Below is a small trained network, with its code and all its weights. Each question gives an input and a target symbol and asks what happens when units are switched off, that is, made to give their printed mean instead of their output.

import numpy as np


def w(rows, s, z=0):
    codes = np.array(rows[::2]) - 128.0
    scale = np.full(codes.shape[1], s)
    scale[-1] = z or s
    return codes * scale


def norm(h):
    return h / np.sqrt((h * h).mean(-1, keepdims=True) + 1e-5)


def f(y):
    return np.maximum(y, 0)


def softmax(a):
    e = np.exp(a - a.max(-1, keepdims=True))
    return e / e.sum(-1, keepdims=True)


def log_softmax(a):
    a = a - a.max(-1, keepdims=True)
    return a - np.log(np.exp(a).sum(-1, keepdims=True))


def net(x, mask):
    ids = ['δηθλπσ'.index(c) for c in x.split()]
    T = len(ids)
    res = E[ids] + P[:T]
    r = norm(res)
    for j in range(2):
        rows = slice(3 * j, 3 * j + 3)
        q, k, v = (r @ M[0][rows].T for M in (Q, K, V))
        z = softmax(np.where(np.tri(T) > 0, q @ k.T / 3**0.5, -1e9)) @ v
        o = O[0][rows]
        res = res + np.where(mask[j], z, o[:, -1]) @ o[:, :-1]
    y = f(norm(res) @ A[0][:, :-1].T + A[0][:, -1])
    res = res + np.where(mask[2:14], y, B[0][:, -1]) @ B[0][:, :-1]
    return log_softmax(norm(res)[-1] @ U[:, :-1].T + U[:, -1])


Q, K, V, O, A, B = {}, {}, {}, {}, {}, {}
E = w([
[86,202,57,160,157],'δ',
[200,128,97,128,135],'η',
[4,142,153,104,100],'θ',
[69,160,148,58,137],'λ',
[15,50,68,136,145],'π',
[144,112,162,180,213],'σ',
],0.023)
P = w([
[2,85,188,53,166],'0',
[123,95,204,184,50],'1',
[51,126,168,121,160],'2',
[87,117,162,172,121],'3',
[84,94,217,200,34],'4',
[65,93,182,176,89],'5',
[86,79,153,143,118],'6',
[71,77,156,164,110],'7',
[39,55,129,164,138],'8',
],0.005)
Q[0] = w([
[154,141,103,130,142],'h0',
[2,104,100,130,185],'h0',
[148,136,161,96,83],'h0',
[97,144,196,78,95],'h1',
[90,80,92,164,81],'h1',
[106,180,127,122,136],'h1',
],0.066)
K[0] = w([
[114,69,120,138,128],'h0',
[255,107,103,90,214],'h0',
[124,196,160,146,81],'h0',
[35,132,85,40,97],'h1',
[192,34,111,164,24],'h1',
[125,157,96,104,80],'h1',
],0.041)
V[0] = w([
[135,111,95,111,41],'h0',
[174,101,214,190,214],'h0',
[156,117,50,53,195],'h0',
[108,69,184,125,5],'h1',
[172,179,84,61,88],'h1',
[75,207,63,234,48],'h1',
],0.016)
O[0] = w([
[86,101,61,133,127,53],'h0',
[95,120,152,156,247,132],'h0',
[4,93,139,14,126,253],'h0',
[51,143,137,46,108,80],'h1',
[154,129,21,177,1,25],'h1',
[25,44,127,146,85,94],'h1',
],0.0096,0.0059)
A[0] = w([
[166,201,119,111,59,191],'n0',
[255,172,179,41,99,154],'n1',
[136,192,66,163,156,165],'n2',
[138,136,205,147,91,11],'n3',
[161,170,148,54,102,212],'n4',
[131,169,110,174,141,2],'n5',
[130,127,167,183,165,24],'n6',
[200,179,88,181,123,160],'n7',
[153,119,176,194,202,168],'n8',
[162,82,113,203,113,23],'n9',
[89,217,133,186,141,86],'n10',
[139,175,164,73,104,182],'n11',
],0.028,0.0023)
B[0] = w([
[119,98,179,93,57,221],'n0',
[240,122,137,2,207,251],'n1',
[132,146,88,120,65,177],'n2',
[85,146,111,175,122,144],'n3',
[136,197,129,139,165,225],'n4',
[148,97,173,144,148,148],'n5',
[179,96,116,178,144,173],'n6',
[155,186,237,185,138,186],'n7',
[176,71,84,225,156,213],'n8',
[127,159,61,78,92,169],'n9',
[105,78,150,154,90,162],'n10',
[136,161,107,149,177,217],'n11',
],0.048,0.011)
U = w([
[120,154,182,150,34,109],'δ',
[175,148,131,53,154,196],'η',
[38,32,163,72,149,39],'θ',
[59,219,124,177,155,4],'λ',
[116,114,10,90,60,17],'π',
[138,60,99,187,162,254],'σ',
],0.011,0.0019)

Each question gives the input, a string of symbols that net reads in full, and the target symbol t.
The units are the heads (3 rows each of Q, K, V and O) and the neurons (one row each of A and B). Each row of codes is followed by its name. A weight is (code - 128) times the scale printed after its matrix; where a second scale follows, it is the last column's (O, A, B and U).
mask holds one flag per unit, heads first, then neurons. A switched-off unit (its flag False) gives its mean, the last column of its rows in O or B, instead of its output. The means were averaged over made-up inputs and are rounded, as every weight is.
A unit's drop is (log p(t) with every unit on - log p(t) with that unit switched off) / (log p(t) with every unit on - log p(t) with every unit switched off).
The circuit of an input: a set's keep is (log p(t) with only the set's units on - log p(t) with every unit switched off) / (log p(t) with every unit on - log p(t) with every unit switched off). Starting from the 12 units with the biggest drops (on a tie, the unit counted first), units are removed one at a time, each time the one whose removal leaves the highest keep (on an exact tie, the one counted first), for as long as the keep stays at least 0.8.
units of the circuit, in order: the units of the circuit, biggest drop first
k most important neurons: the k neurons with the biggest drops, biggest first
which heads matter: for each layer, one digit per head in row order, 1 if its drop is at least 0.15 and else 0, layers parted by /
drop of u: that unit's drop, to one decimal
input π η π π η π π η λ, target λ: units of the circuit, in order => [n1]
input δ λ η η π π δ, target π: 3 most important neurons => [n2, n7, n0]
input π π δ σ θ θ, target σ: units of the circuit, in order => [h0, n8]
input λ π η π π λ, target λ: units of the circuit, in order => [h0, n1]
input λ η λ π λ π θ, target θ: which heads matter => 10
input λ π λ σ π, target σ: which heads matter => 10
input σ π λ π, target σ: units of the circuit, in order => [h0, n8]
input λ θ δ π η η, target δ: which heads matter => 11
input π π λ δ, target π: which heads matter => 01
input η δ λ δ, target δ: which heads matter => 01
input π λ λ π π θ, target λ: drop of h0 => 0.1
input π π π δ η π π η, target δ: drop of h1 => 0.9
input λ δ π δ σ λ π λ, target σ: drop of h0 => 1.3
